Here is a tiny trained network, its code and every weight. The questions are about switching its units off for an input and a class, where a switched-off unit gives its printed mean instead of its output.

import numpy as np


def w(rows, s, z=0):
    codes = np.array(rows[::2]) - 128.0
    scale = np.full(codes.shape[1], s)
    scale[-1] = z or s
    return codes * scale


def f(y):
    return y / 2 * (1 + np.tanh(0.7978845608 * (y + 0.044715 * y**3)))


def log_softmax(a):
    a = a - a.max(-1, keepdims=True)
    return a - np.log(np.exp(a).sum(-1, keepdims=True))


def net(x, mask):
    res = np.array(x, float).reshape(1, 3) / 4 @ E
    y = f(res @ A[0][:, :-1].T + A[0][:, -1])
    res = res + np.where(mask, y, B[0][:, -1]) @ B[0][:, :-1]
    return log_softmax(res[-1] @ U[:, :-1].T + U[:, -1])


A, B = {}, {}
E = w([
[6,75,115,179,173],'x0',
[165,47,60,84,71],'x1',
[47,97,245,105,104],'x2',
],0.012)
A[0] = w([
[92,204,157,153,117,194],'neuron 1',
[151,186,141,110,97,55],'neuron 2',
[161,159,142,113,80,133],'neuron 3',
[136,152,58,144,140,131],'neuron 4',
[163,117,31,133,161,141],'neuron 5',
[88,103,107,160,135,32],'neuron 6',
[151,5,113,125,71,64],'neuron 7',
[74,104,86,173,176,114],'neuron 8',
[91,105,164,77,78,114],'neuron 9',
[129,169,150,170,173,29],'neuron 10',
[136,126,113,126,142,6],'neuron 11',
[95,147,163,130,102,2],'neuron 12',
[157,130,95,186,165,53],'neuron 13',
],0.016,0.0058)
B[0] = w([
[172,176,74,139,153,243],'neuron 1',
[88,95,123,47,73,192],'neuron 2',
[81,98,130,105,61,212],'neuron 3',
[136,115,180,167,136,203],'neuron 4',
[146,84,133,153,131,246],'neuron 5',
[109,55,162,55,87,170],'neuron 6',
[145,162,67,96,237,231],'neuron 7',
[77,79,111,74,79,227],'neuron 8',
[180,75,179,225,157,212],'neuron 9',
[152,147,92,75,206,187],'neuron 10',
[237,85,246,13,200,121],'neuron 11',
[160,123,172,109,163,159],'neuron 12',
[212,66,216,132,153,179],'neuron 13',
],0.012)
U = w([
[142,116,248,196,161,81],'0',
[127,190,78,78,215,75],'1',
[66,114,156,51,64,80],'2',
[76,162,80,233,103,254],'3',
],0.015,0.014)

Each question gives the input, the list of numbers given to net, and the class t.
The units are the neurons (one row each of A and B). Each row of codes is followed by its name. A weight is (code - 128) times the scale printed after its matrix; where a second scale follows, it is the last column's (A, B and U).
mask holds one flag per neuron, in row order. A switched-off neuron (its flag False) gives its mean, the last column of its row in B, instead of its output. The means were averaged over made-up inputs and are rounded, as every weight is.
A unit's drop is (log p(t) with every unit on - log p(t) with that unit switched off) / (log p(t) with every unit on - log p(t) with every unit switched off).
The circuit of an input: a set's keep is (log p(t) with only the set's units on - log p(t) with every unit switched off) / (log p(t) with every unit on - log p(t) with every unit switched off). Starting from the 12 units with the biggest drops (on a tie, the unit counted first), units are removed one at a time, each time the one whose removal leaves the highest keep (on an exact tie, the one counted first), for as long as the keep stays at least 0.8.
units of the circuit, in order: the units of the circuit, biggest drop first
k most important neurons: the k neurons with the biggest drops, biggest first
drop of u: that unit's drop, to one decimal
input [0,-3,1], class 3: units of the circuit, in order => [neuron 13; neuron 6]
input [-7,-3,4], class 2: units of the circuit, in order => [neuron 2]
input [-4,-1,-1], class 2: units of the circuit, in order => [neuron 9; neuron 7]
input [-5,4,-5], class 0: units of the circuit, in order => [neuron 4; neuron 5]
input [-3,-1,-1], class 3: 3 most important neurons => [neuron 8; neuron 6; neuron 7]
input [-6,6,3], class 1: 3 most important neurons => [neuron 7; neuron 8; neuron 6]
input [-4,1,0], class 2: 2 most important neurons => [neuron 1; neuron 9]
input [5,-2,-6], class 0: 2 most important neurons => [neuron 13; neuron 4]
input [-3,3,4], class 0: 2 most important neurons => [neuron 9; neuron 1]
input [8,8,1], class 1: 3 most important neurons => [neuron 7; neuron 3; neuron 2]
input [-5,6,-7], class 0: 2 most important neurons => [neuron 4; neuron 5]
input [8,-7,-3], class 2: 3 most important neurons => [neuron 8; neuron 6; neuron 7]
input [-6,5,-2], class 2: 2 most important neurons => [neuron 3; neuron 1]
input [0,-6,5], class 1: units of the circuit, in order => [neuron 1]
input [-6,-2,4], class 2: 2 most important neurons => [neuron 2; neuron 3]
input [-3,-8,6], class 1: 2 most important neurons => [neuron 1; neuron 10]
input [3,-5,-5], class 0: 4 most important neurons => [neuron 13; neuron 7; neuron 4; neuron 2]
input [-6,4,-1], class 2: drop of neuron 3 => 1.0
input [-8,8,7], class 1: drop of neuron 7 => 2.2
input [6,-8,3], class 1: units of the circuit, in order => [neuron 10]
input [8,2,-3], class 2: drop of neuron 10 => 0.0
